Here is a tiny trained network, its code and every weight. The questions are about switching its units off for an input and a class, where a switched-off unit gives its printed mean instead of its output.

import numpy as np


def w(rows, s, z=0):
    codes = np.array(rows[::2]) - 128.0
    scale = np.full(codes.shape[1], s)
    scale[-1] = z or s
    return codes * scale


def f(y):
    return np.maximum(y, 0)


def log_softmax(a):
    a = a - a.max(-1, keepdims=True)
    return a - np.log(np.exp(a).sum(-1, keepdims=True))


def net(x, mask):
    res = np.array(x, float).reshape(1, 7) / 4 @ E
    y = f(res @ A[0][:, :-1].T + A[0][:, -1])
    res = res + np.where(mask, y, B[0][:, -1]) @ B[0][:, :-1]
    return log_softmax(res[-1] @ U[:, :-1].T + U[:, -1])


A, B = {}, {}
E = w([
[130,125,129,128,130],'x0',
[19,68,98,2,196],'x1',
[135,132,129,127,131],'x2',
[131,130,128,126,130],'x3',
[224,26,190,63,84],'x4',
[127,129,132,125,129],'x5',
[167,190,28,57,10],'x6',
],0.007)
A[0] = w([
[114,11,193,42,199,124],'neuron 1',
[32,197,102,177,202,187],'neuron 2',
[159,214,57,182,96,154],'neuron 3',
[81,115,233,254,217,168],'neuron 4',
[210,140,188,225,106,204],'neuron 5',
[235,72,151,93,44,233],'neuron 6',
[220,101,203,238,104,3],'neuron 7',
[152,232,47,138,50,173],'neuron 8',
[124,15,193,42,185,125],'neuron 9',
[48,116,93,24,146,93],'neuron 10',
[215,70,165,94,53,38],'neuron 11',
[184,188,140,206,95,207],'neuron 12',
[187,125,165,198,89,130],'neuron 13',
[161,140,59,17,48,164],'neuron 14',
[44,121,92,36,135,51],'neuron 15',
[108,29,160,57,190,132],'neuron 16',
],0.0061,0.0049)
B[0] = w([
[48,189,232,216,29,240],'neuron 1',
[192,98,44,53,233,224],'neuron 2',
[110,196,178,210,42,207],'neuron 3',
[159,57,19,23,251,238],'neuron 4',
[202,140,21,90,225,238],'neuron 5',
[34,35,165,26,189,253],'neuron 6',
[17,6,182,2,233,182],'neuron 7',
[136,202,197,235,44,227],'neuron 8',
[76,191,232,217,30,234],'neuron 9',
[169,76,34,54,218,200],'neuron 10',
[210,137,9,99,251,179],'neuron 11',
[177,217,162,222,58,227],'neuron 12',
[138,94,63,73,208,191],'neuron 13',
[198,124,30,74,228,220],'neuron 14',
[213,111,20,77,230,181],'neuron 15',
[65,158,225,175,30,223],'neuron 16',
],0.006,0.0073)
U = w([
[226,152,43,112,194,254],'0',
[49,39,125,35,202,6],'1',
[49,234,254,247,18,246],'2',
],0.0072,0.00052)

Each question gives the input, the list of numbers given to net, and the class t.
The units are the neurons (one row each of A and B). Each row of codes is followed by its name. A weight is (code - 128) times the scale printed after its matrix; where a second scale follows, it is the last column's (A, B and U).
mask holds one flag per neuron, in row order. A switched-off neuron (its flag False) gives its mean, the last column of its row in B, instead of its output. The means were averaged over made-up inputs and are rounded, as every weight is.
A unit's drop is (log p(t) with every unit on - log p(t) with that unit switched off) / (log p(t) with every unit on - log p(t) with every unit switched off).
The circuit of an input: a set's keep is (log p(t) with only the set's units on - log p(t) with every unit switched off) / (log p(t) with every unit on - log p(t) with every unit switched off). Starting from the 12 units with the biggest drops (on a tie, the unit counted first), units are removed one at a time, each time the one whose removal leaves the highest keep (on an exact tie, the one counted first), for as long as the keep stays at least 0.8.
units of the circuit, in order: the units of the circuit, biggest drop first
most important unit: the unit with the biggest drop
top k neurons: the k neurons with the biggest drops, biggest first
drop when u is switched off: that unit's drop, to one decimal
input [3,-3,4,0,-1,3,6], class 2: most important unit	neuron 8
input [-5,-8,-3,4,1,2,-2], class 1: top 2 neurons	(neuron 7; neuron 6)
input [-7,7,-8,-3,-3,1,5], class 0: units of the circuit, in order	(neuron 6; neuron 15)
input [-8,-4,8,0,0,-6,5], class 2: top 2 neurons	(neuron 8; neuron 4)
input [2,3,7,8,1,-4,-8], class 2: top 3 neurons	(neuron 1; neuron 9; neuron 16)
input [5,8,-8,2,3,7,0], class 2: top 3 neurons	(neuron 1; neuron 9; neuron 16)
input [1,-8,7,-7,1,0,-4], class 1: drop when neuron 8 is switched off	0.1
input [-1,-8,5,3,5,3,-7], class 1: drop when neuron 6 is switched off	0.1
input [-3,-6,-6,-2,-2,-4,4], class 2: drop when neuron 3 is switched off	0.1
input [-1,-2,-1,-8,-1,1,1], class 2: drop when neuron 15 is switched off	0.3
